Below are the code and all the weights of a small trained network. Each question names an input and a class and asks about switching units off, where a switched-off unit gives its printed mean instead of its output.

import numpy as np


def w(rows, s, z=0):
    codes = np.array(rows[::2]) - 128.0
    scale = np.full(codes.shape[1], s)
    scale[-1] = z or s
    return codes * scale


def norm(h):
    return h / np.sqrt((h * h).mean(-1, keepdims=True) + 1e-5)


def f(y):
    return y / 2 * (1 + np.tanh(0.7978845608 * (y + 0.044715 * y**3)))


def log_softmax(a):
    a = a - a.max(-1, keepdims=True)
    return a - np.log(np.exp(a).sum(-1, keepdims=True))


def net(x, mask):
    res = np.array(x, float).reshape(1, 5) / 4 @ E
    u = 0
    for l in range(4):
        y = f(norm(res) @ A[l][:, :-1].T + A[l][:, -1])
        res = res + np.where(mask[u : u + 3], y, B[l][:, -1]) @ B[l][:, :-1]
        u += 3
    return log_softmax(norm(res)[-1] @ U[:, :-1].T + U[:, -1])


A, B = {}, {}
E = w([
[137,125,87,171,190,55],'x0',
[127,130,124,124,127,127],'x1',
[104,253,123,134,141,136],'x2',
[41,104,70,125,156,169],'x3',
[135,130,124,55,156,116],'x4',
],0.0036)
A[0] = w([
[123,119,149,254,102,163,40],'0.n1',
[141,154,102,95,121,117,112],'0.n2',
[158,127,130,17,196,123,4],'0.n3',
],0.0063,0.0014)
B[0] = w([
[85,144,86,1,87,46,253],'0.n1',
[105,140,143,166,116,129,133],'0.n2',
[75,135,84,158,9,71,192],'0.n3',
],0.0067,0.0015)
A[1] = w([
[148,113,63,247,188,35,9],'1.n1',
[129,125,162,173,15,252,54],'1.n2',
[221,148,218,147,108,90,40],'1.n3',
],0.0042,0.0015)
B[1] = w([
[107,121,196,2,189,120,255],'1.n1',
[126,124,136,31,232,58,222],'1.n2',
[168,129,43,128,143,198,230],'1.n3',
],0.0066,0.00089)
A[2] = w([
[253,162,248,164,78,59,93],'2.n1',
[25,92,97,142,184,190,2],'2.n2',
[161,33,94,90,154,124,5],'2.n3',
],0.0046,0.00057)
B[2] = w([
[53,107,21,100,163,201,235],'2.n1',
[253,154,56,111,118,170,185],'2.n2',
[128,204,177,217,120,138,253],'2.n3',
],0.0059,0.0016)
A[3] = w([
[104,127,215,17,101,214,136],'3.n1',
[132,14,166,169,104,120,3],'3.n2',
[61,253,136,139,181,155,61],'3.n3',
],0.0046,0.0011)
B[3] = w([
[91,127,123,179,239,32,222],'3.n1',
[142,247,229,194,64,134,182],'3.n2',
[193,1,236,204,56,127,250],'3.n3',
],0.0049,0.0018)
U = w([
[116,114,173,84,249,101,234],'0',
[186,126,20,130,131,222,234],'1',
[170,121,225,211,57,143,101],'2',
[66,136,87,103,28,76,2],'3',
],0.011,0.00061)

Each question gives the input, the list of numbers given to net, and the class t.
The units are the neurons (one row each of A and B). Each row of codes is followed by its name. A weight is (code - 128) times the scale printed after its matrix; where a second scale follows, it is the last column's (A, B and U).
mask holds one flag per neuron, layer by layer. A switched-off neuron (its flag False) gives its mean, the last column of its row in B, instead of its output. The means were averaged over made-up inputs and are rounded, as every weight is.
A unit's drop is (log p(t) with every unit on - log p(t) with that unit switched off) / (log p(t) with every unit on - log p(t) with every unit switched off).
The circuit of an input: a set's keep is (log p(t) with only the set's units on - log p(t) with every unit switched off) / (log p(t) with every unit on - log p(t) with every unit switched off). Starting from all 12 units, units are removed one at a time, each time the one whose removal leaves the highest keep (on an exact tie, the one counted first), for as long as the keep stays at least 0.8.
units of the circuit, in order: the units of the circuit, biggest drop first
k most important neurons: the k neurons with the biggest drops, biggest first
top k neurons in layer l: the k neurons of layer l with the biggest drops, biggest first
drop of u: that unit's drop, to one decimal
input [3,-1,-7,-3,8], class 3: units of the circuit, in order : [0.n3]
input [-7,-6,-6,-4,7], class 0: 3 most important neurons : [1.n2 3.n1 0.n1]
input [-7,-6,-7,4,-3], class 0: 2 most important neurons : [1.n2 3.n1]
input [-8,-4,8,-5,-7], class 0: 4 most important neurons : [1.n2 3.n1 2.n3 0.n3]
input [0,-8,-5,-6,4], class 1: units of the circuit, in order : [2.n1 0.n1]
input [-3,2,4,-5,2], class 1: 3 most important neurons : [1.n1 2.n3 2.n1]
input [5,-8,-4,-3,7], class 3: 3 most important neurons : [0.n3 1.n2 3.n3]
input [-4,6,-8,7,-6], class 2: 3 most important neurons : [2.n1 3.n2 1.n3]
input [-6,-7,1,-7,1], class 1: 2 most important neurons : [1.n1 2.n1]
input [-4,4,-3,-2,-6], class 3: 2 most important neurons : [0.n1 1.n1]
input [-6,2,-8,6,2], class 2: 4 most important neurons : [1.n1 2.n1 3.n2 2.n3]
input [-6,8,1,5,-4], class 0: 2 most important neurons : [1.n2 3.n1]
input [3,8,-3,5,2], class 1: 2 most important neurons : [2.n2 1.n2]
input [-6,4,7,-8,3], class 1: units of the circuit, in order : [2.n1 0.n1]
input [-5,1,-5,-7,-4], class 1: 2 most important neurons : [1.n1 2.n1]
input [-8,4,-1,3,7], class 0: 2 most important neurons : [1.n2 0.n1]
input [5,3,-8,6,7], class 2: top 2 neurons in layer 1 : [1.n2 1.n3]
input [-1,-3,-7,1,5], class 2: 2 most important neurons : [0.n1 3.n2]
input [2,-5,5,0,-1], class 2: units of the circuit, in order : [3.n3]
input [-8,-2,6,8,3], class 0: units of the circuit, in order : [1.n2 3.n1]
input [1,-7,-5,7,-2], class 1: units of the circuit, in order : [2.n2]
input [7,-8,-8,6,6], class 2: top 2 neurons in layer 1 : [1.n2 1.n3]
input [-5,7,-5,-3,-2], class 0: top 2 neurons in layer 3 : [3.n1 3.n3]
input [-6,0,2,-8,-5], class 1: top 2 neurons in layer 1 : [1.n1 1.n3]
input [5,0,-6,-3,6], class 2: drop of 1.n2 : 0.6
input [-8,4,6,-4,-1], class 0: drop of 3.n1 : 0.2
input [-7,6,-4,-5,7], class 0: drop of 0.n1 : 1.5
